Below are the code and all the weights of a small trained network. Each question names an input and a class and asks about switching units off, where a switched-off unit gives its printed mean instead of its output.

import numpy as np


def w(rows, s, z=0):
    codes = np.array(rows[::2]) - 128.0
    scale = np.full(codes.shape[1], s)
    scale[-1] = z or s
    return codes * scale


def norm(h):
    return h / np.sqrt((h * h).mean(-1, keepdims=True) + 1e-5)


def f(y):
    return np.maximum(y, 0)


def log_softmax(a):
    a = a - a.max(-1, keepdims=True)
    return a - np.log(np.exp(a).sum(-1, keepdims=True))


def net(x, mask):
    res = np.array(x, float).reshape(1, 8) / 4 @ E
    u = 0
    for l in range(3):
        y = f(norm(res) @ A[l][:, :-1].T + A[l][:, -1])
        res = res + np.where(mask[u : u + 4], y, B[l][:, -1]) @ B[l][:, :-1]
        u += 4
    return log_softmax(norm(res)[-1] @ U[:, :-1].T + U[:, -1])


A, B = {}, {}
E = w([
[122,125,139,130,123,131,129],'x0',
[142,178,104,100,100,153,3],'x1',
[128,128,120,136,129,124,131],'x2',
[170,144,140,65,172,104,124],'x3',
[156,169,140,143,77,103,138],'x4',
[131,126,127,128,138,128,128],'x5',
[130,37,147,127,94,41,93],'x6',
[132,125,121,133,128,132,128],'x7',
],0.0038)
A[0] = w([
[66,102,63,204,83,146,128,127],'L0N0',
[165,175,184,140,57,86,99,136],'L0N1',
[118,156,74,103,116,139,2,4],'L0N2',
[32,72,85,93,205,151,80,119],'L0N3',
],0.0059,0.0028)
B[0] = w([
[151,120,216,2,148,186,80,233],'L0N0',
[166,97,64,102,117,189,178,236],'L0N1',
[123,136,205,218,173,60,203,252],'L0N2',
[222,166,86,126,12,118,186,229],'L0N3',
],0.0055,0.0034)
A[1] = w([
[175,140,84,129,64,146,165,75],'L1N0',
[150,197,104,145,88,103,1,200],'L1N1',
[124,109,163,79,108,156,133,1],'L1N2',
[123,104,185,122,121,141,119,19],'L1N3',
],0.0064,0.00069)
B[1] = w([
[198,108,63,124,168,121,120,253],'L1N0',
[64,43,160,118,147,107,254,199],'L1N1',
[188,125,171,120,124,126,110,192],'L1N2',
[162,175,144,139,117,107,93,176],'L1N3',
],0.0068,0.0034)
A[2] = w([
[146,160,149,215,130,91,83,1],'L2N0',
[184,128,91,85,230,68,130,203],'L2N1',
[101,2,81,122,69,25,35,68],'L2N2',
[196,74,145,155,132,207,195,192],'L2N3',
],0.0051,0.00095)
B[2] = w([
[149,91,168,150,107,116,139,135],'L2N0',
[96,111,182,154,54,160,46,208],'L2N1',
[85,255,68,146,181,240,136,183],'L2N2',
[115,116,110,149,128,68,78,254],'L2N3',
],0.0067,0.0062)
U = w([
[59,77,157,180,159,25,231,164],'0',
[78,235,27,117,185,213,139,159],'1',
[158,134,123,149,90,115,83,188],'2',
[146,128,114,134,104,117,83,189],'3',
[154,121,109,140,110,101,85,135],'4',
[194,101,2,115,87,75,126,39],'5',
[86,126,197,58,96,124,33,1],'6',
],0.0063,0.0035)

Each question gives the input, the list of numbers given to net, and the class t.
The units are the neurons (one row each of A and B). Each row of codes is followed by its name. A weight is (code - 128) times the scale printed after its matrix; where a second scale follows, it is the last column's (A, B and U).
mask holds one flag per neuron, layer by layer. A switched-off neuron (its flag False) gives its mean, the last column of its row in B, instead of its output. The means were averaged over made-up inputs and are rounded, as every weight is.
A unit's drop is (log p(t) with every unit on - log p(t) with that unit switched off) / (log p(t) with every unit on - log p(t) with every unit switched off).
The circuit of an input: a set's keep is (log p(t) with only the set's units on - log p(t) with every unit switched off) / (log p(t) with every unit on - log p(t) with every unit switched off). Starting from all 12 units, units are removed one at a time, each time the one whose removal leaves the highest keep (on an exact tie, the one counted first), for as long as the keep stays at least 0.8.
circuit, biggest first: the units of the circuit, biggest drop first
most important unit: the unit with the biggest drop
k most important neurons: the k neurons with the biggest drops, biggest first
k most important neurons of layer l: the k neurons of layer l with the biggest drops, biggest first
input [2,7,7,6,3,4,-1,-7], class 0: most important unit	L1N1
input [1,8,-5,0,-7,8,-5,6], class 0: 2 most important neurons of layer 0	[L0N1 L0N2]
input [4,-5,1,-7,-3,5,-4,-3], class 6: circuit, biggest first	[L0N0 L0N2 L2N2 L0N1]
input [-7,-3,0,6,1,4,8,-8], class 1: 3 most important neurons	[L2N2 L0N0 L0N2]
input [-7,-5,-2,-4,-5,1,1,-7], class 3: circuit, biggest first	[L0N2 L1N1]
input [-2,-4,5,5,-8,0,4,-5], class 5: circuit, biggest first	[L0N3 L0N2]
input [-2,8,1,5,-6,3,-6,0], class 0: 3 most important neurons of layer 0	[L0N1 L0N2 L0N0]
input [0,-7,5,3,-8,-2,-3,-6], class 5: circuit, biggest first	[L0N3 L0N2 L2N3]
input [-6,-5,8,-6,-7,1,-4,0], class 2: circuit, biggest first	[L0N0 L0N3 L2N2 L1N1]
input [-5,1,-7,-8,8,7,-4,-3], class 5: circuit, biggest first	[L2N2 L1N0]
input [-5,8,2,-1,8,6,1,1], class 0: 2 most important neurons of layer 0	[L0N3 L0N2]
input [5,4,2,4,-7,1,-6,-1], class 5: 4 most important neurons	[L0N3 L0N0 L2N2 L1N0]
input [-3,-2,1,-4,-3,5,-1,0], class 6: 2 most important neurons	[L0N0 L0N1]
input [5,-3,6,8,-4,5,-1,-3], class 6: most important neuron of layer 0	[L0N1]
input [-2,-5,-7,-6,-5,-6,3,-6], class 2: circuit, biggest first	[L0N0 L1N1 L1N3]
input [1,5,-2,-3,-3,-7,-4,-2], class 0: circuit, biggest first	[L0N1 L1N1]
input [6,6,1,-3,2,0,-5,1], class 0: circuit, biggest first	[L1N1 L2N2]
input [-2,-4,6,-8,5,-1,2,3], class 6: 2 most important neurons	[L0N0 L0N3]
input [-6,-2,4,-7,0,-1,7,-6], class 1: 3 most important neurons of layer 2	[L2N2 L2N1 L2N3]
input [-7,1,-3,-3,5,1,7,-1], class 1: circuit, biggest first	[L2N2]
input [-5,5,2,5,-4,5,-2,5], class 0: circuit, biggest first	[L0N1 L1N1]
input [-8,-1,5,-3,-2,8,-5,-6], class 4: circuit, biggest first	[L2N2 L2N3]
input [3,3,-4,5,4,5,7,6], class 1: 3 most important neurons	[L2N2 L0N0 L0N3]
input [-2,-4,-1,7,-4,1,-3,5], class 6: 2 most important neurons	[L2N1 L0N1]
input [-3,-2,1,5,-1,4,7,-2], class 1: circuit, biggest first	[L2N2 L0N0 L0N2]
input [2,0,2,-6,-4,-8,2,-1], class 6: 2 most important neurons of layer 0	[L0N0 L0N1]
input [6,0,6,-8,0,-2,0,-2], class 6: circuit, biggest first	[L0N0]
